Below is a small trained network, with its code and all its weights. Each question gives an input and a target symbol and asks what happens when units are switched off, that is, made to give their printed mean instead of their output.

import numpy as np


def w(rows, s, z=0):
    codes = np.array(rows[::2]) - 128.0
    scale = np.full(codes.shape[1], s)
    scale[-1] = z or s
    return codes * scale


def f(y):
    return y / 2 * (1 + np.tanh(0.7978845608 * (y + 0.044715 * y**3)))


def softmax(a):
    e = np.exp(a - a.max(-1, keepdims=True))
    return e / e.sum(-1, keepdims=True)


def log_softmax(a):
    a = a - a.max(-1, keepdims=True)
    return a - np.log(np.exp(a).sum(-1, keepdims=True))


def net(x, mask):
    ids = ['δλξπτω'.index(c) for c in x.split()]
    T = len(ids)
    res = E[ids] + P[:T]
    r = res
    for j in range(2):
        rows = slice(3 * j, 3 * j + 3)
        q, k, v = (r @ M[0][rows].T for M in (Q, K, V))
        z = softmax(np.where(np.tri(T) > 0, q @ k.T / 3**0.5, -1e9)) @ v
        o = O[0][rows]
        res = res + np.where(mask[j], z, o[:, -1]) @ o[:, :-1]
    y = f(res @ A[0][:, :-1].T + A[0][:, -1])
    res = res + np.where(mask[2:18], y, B[0][:, -1]) @ B[0][:, :-1]
    return log_softmax(res[-1] @ U[:, :-1].T + U[:, -1])


Q, K, V, O, A, B = {}, {}, {}, {}, {}, {}
E = w([
[44,90,186,128,144,142,81,115,93,143,158,105],'δ',
[78,194,206,115,141,107,158,82,186,137,195,94],'λ',
[141,114,123,85,184,91,193,57,92,158,107,97],'ξ',
[180,243,174,134,159,137,187,88,124,73,90,92],'π',
[85,104,137,175,157,114,116,47,83,83,86,103],'τ',
[247,110,109,129,73,87,57,98,169,234,163,83],'ω',
],0.011)
P = w([
[96,107,128,139,62,149,175,118,85,136,107,85],'0',
[159,122,177,117,66,132,158,127,53,80,133,173],'1',
[124,180,176,119,93,99,103,121,63,126,138,203],'2',
[77,171,139,80,130,113,90,131,120,145,132,109],'3',
[140,73,155,59,134,144,117,127,189,99,69,72],'4',
[186,51,135,147,147,177,180,58,161,106,128,124],'5',
[124,159,104,184,179,192,153,80,115,184,151,95],'6',
[95,170,126,129,195,84,113,172,158,172,115,72],'7',
[146,119,165,67,176,10,96,146,149,99,95,123],'8',
[158,199,142,116,180,57,85,69,77,131,138,167],'9',
[140,178,123,214,206,131,124,62,90,156,160,118],'10',
[139,82,148,227,216,107,129,133,170,114,133,82],'11',
],0.012)
Q[0] = w([
[100,117,213,123,246,102,156,93,119,106,109,87],'h1',
[157,84,185,108,150,121,102,98,160,134,113,35],'h1',
[138,152,203,137,211,108,140,41,79,147,149,84],'h1',
[158,34,79,191,178,205,190,148,240,102,119,104],'h2',
[168,81,192,42,31,134,122,60,121,68,119,181],'h2',
[143,133,132,241,127,187,180,71,61,194,198,171],'h2',
],0.011)
K[0] = w([
[172,126,84,201,143,132,107,119,168,196,137,56],'h1',
[123,163,68,95,7,162,115,104,112,159,128,98],'h1',
[181,75,85,111,4,145,112,154,186,143,112,58],'h1',
[139,137,177,60,111,3,99,158,103,60,110,223],'h2',
[144,142,136,200,97,158,169,60,76,198,183,219],'h2',
[79,229,82,166,210,50,47,161,107,211,119,104],'h2',
],0.012)
V[0] = w([
[57,116,154,122,182,162,205,110,139,94,105,105],'h1',
[111,133,101,141,84,121,143,103,153,140,119,104],'h1',
[106,113,94,169,111,111,137,109,152,123,133,94],'h1',
[66,154,176,98,102,120,53,166,181,207,232,113],'h2',
[176,243,158,110,133,110,192,108,165,86,143,111],'h2',
[200,93,106,36,142,89,163,116,130,254,138,95],'h2',
],0.0076)
O[0] = w([
[163,119,105,95,117,103,90,167,117,63,195,50,40],'h1',
[115,133,132,177,90,122,102,110,127,126,98,122,231],'h1',
[125,153,129,160,100,148,98,126,151,128,108,98,186],'h1',
[135,101,168,57,121,46,86,182,166,73,70,134,55],'h2',
[90,175,2,155,72,79,132,157,143,123,121,169,241],'h2',
[146,103,118,78,67,190,79,43,188,78,98,133,253],'h2',
],0.0086,0.0034)
A[0] = w([
[107,89,197,39,149,128,153,168,82,25,134,70,31],'n1',
[51,144,119,123,160,95,232,238,74,148,100,184,83],'n2',
[138,102,152,38,129,153,58,116,213,58,90,166,35],'n3',
[165,179,202,93,195,206,170,151,164,153,165,149,47],'n4',
[55,92,79,144,96,134,105,141,116,179,166,161,79],'n5',
[153,155,10,157,76,141,87,114,140,127,160,111,126],'n6',
[203,88,204,95,170,104,36,146,142,132,110,85,102],'n7',
[239,109,107,120,113,77,71,255,112,139,229,103,3],'n8',
[74,127,71,98,155,102,172,218,73,46,202,115,131],'n9',
[174,127,67,108,216,97,92,103,147,114,202,78,158],'n10',
[115,130,170,96,227,154,152,168,94,47,204,84,65],'n11',
[168,124,92,136,154,123,100,106,202,206,112,212,102],'n12',
[159,101,83,58,48,76,90,201,141,85,115,138,145],'n13',
[157,208,137,115,171,174,159,130,118,33,117,144,171],'n14',
[100,126,94,132,159,232,180,97,84,130,134,158,64],'n15',
[234,98,137,65,97,116,74,201,159,118,135,175,40],'n16',
],0.0074,0.0066)
B[0] = w([
[91,128,124,109,185,93,124,130,226,163,59,190,149],'n1',
[163,82,177,60,98,200,70,76,175,109,125,122,161],'n2',
[170,209,81,135,196,154,160,152,70,67,209,81,193],'n3',
[140,95,88,113,49,141,107,131,107,122,121,119,138],'n4',
[162,121,115,103,92,174,147,122,109,103,115,139,137],'n5',
[94,101,130,85,138,153,167,121,160,141,135,217,253],'n6',
[82,150,65,116,174,148,197,94,181,99,141,222,180],'n7',
[110,76,193,58,47,254,108,35,194,154,116,152,130],'n8',
[113,141,43,147,145,106,152,203,99,108,140,155,170],'n9',
[132,88,154,157,33,168,108,147,83,148,115,129,226],'n10',
[149,139,158,163,183,127,130,85,96,202,160,95,162],'n11',
[124,138,150,112,179,96,123,171,123,91,137,69,241],'n12',
[196,153,169,139,97,133,99,161,98,73,103,55,164],'n13',
[104,51,129,116,110,116,117,142,128,201,141,155,218],'n14',
[138,96,164,81,140,46,81,174,178,125,100,126,192],'n15',
[96,173,100,189,199,156,179,108,101,143,159,149,126],'n16',
],0.0068,0.0044)
U = w([
[121,91,181,98,3,212,101,73,151,126,102,146,231],'δ',
[103,137,148,114,213,87,145,115,183,134,106,155,175],'λ',
[88,137,56,137,112,139,180,167,113,124,147,176,56],'ξ',
[139,126,139,114,73,44,87,193,126,76,105,91,154],'π',
[146,165,118,105,165,168,128,118,121,58,149,100,3],'τ',
[156,129,150,189,147,116,137,143,60,155,161,59,74],'ω',
],0.0047,0.0031)

Each question gives the input, a string of symbols that net reads in full, and the target symbol t.
The units are the heads (3 rows each of Q, K, V and O) and the neurons (one row each of A and B). Each row of codes is followed by its name. A weight is (code - 128) times the scale printed after its matrix; where a second scale follows, it is the last column's (O, A, B and U).
mask holds one flag per unit, heads first, then neurons. A switched-off unit (its flag False) gives its mean, the last column of its rows in O or B, instead of its output. The means were averaged over made-up inputs and are rounded, as every weight is.
A unit's drop is (log p(t) with every unit on - log p(t) with that unit switched off) / (log p(t) with every unit on - log p(t) with every unit switched off).
The circuit of an input: a set's keep is (log p(t) with only the set's units on - log p(t) with every unit switched off) / (log p(t) with every unit on - log p(t) with every unit switched off). Starting from the 12 units with the biggest drops (on a tie, the unit counted first), units are removed one at a time, each time the one whose removal leaves the highest keep (on an exact tie, the one counted first), for as long as the keep stays at least 0.8.
circuit, biggest first: the units of the circuit, biggest drop first
unit that matters most: the unit with the biggest drop
k most important neurons: the k neurons with the biggest drops, biggest first
which heads matter: for each layer, one digit per head in row order, 1 if its drop is at least 0.15 and else 0, layers parted by /
drop of u: that unit's drop, to one decimal
input ω λ τ ξ τ τ λ τ ξ λ ξ π, target δ: circuit, biggest first => h2
input π λ ξ π ξ τ π τ τ, target ω: circuit, biggest first => h2; h1; n11
input δ ξ ξ ξ π ξ τ δ λ, target δ: circuit, biggest first => h2; n10; h1
input δ ξ ξ π τ λ δ, target ξ: 2 most important neurons => n9; n6
input π λ ξ τ δ π π ξ ω, target δ: circuit, biggest first => n8; h1
input λ ξ λ ξ ξ τ, target π: circuit, biggest first => h2; h1
input ξ ξ δ τ π τ π π λ ξ τ, target ξ: circuit, biggest first => h2; h1; n6; n9
input ξ π π ξ τ λ, target ξ: circuit, biggest first => h2; h1; n9
input ξ τ δ δ λ λ, target λ: 3 most important neurons => n1; n7; n11
input ω ξ ω λ λ ξ ξ ξ π λ ξ τ, target ξ: 2 most important neurons => n6; n5
input π ξ ξ δ π π τ, target λ: circuit, biggest first => h2; n1; n7
input τ δ ξ ξ λ ξ ξ ξ π δ, target δ: circuit, biggest first => h2; n10; h1; n12
input ω ξ λ δ ω τ λ λ, target τ: circuit, biggest first => h2; n3
input δ τ ξ τ δ ξ δ δ δ, target δ: which heads matter => 01
input δ ξ ξ, target λ: which heads matter => 11
input δ ω δ ω δ δ, target λ: which heads matter => 01
input τ δ ω ω π δ τ τ ω, target λ: unit that matters most => h1
input ξ ω λ λ λ ω, target π: 2 most important neurons => n13; n12
input τ ξ ξ ξ, target ω: drop of h1 => 0.3
input τ ξ τ λ δ τ τ λ π τ ξ ξ, target ξ: drop of h2 => 1.0
input τ τ δ, target ω: drop of h2 => 0.8
input ξ λ π τ τ, target π: drop of h1 => 0.3
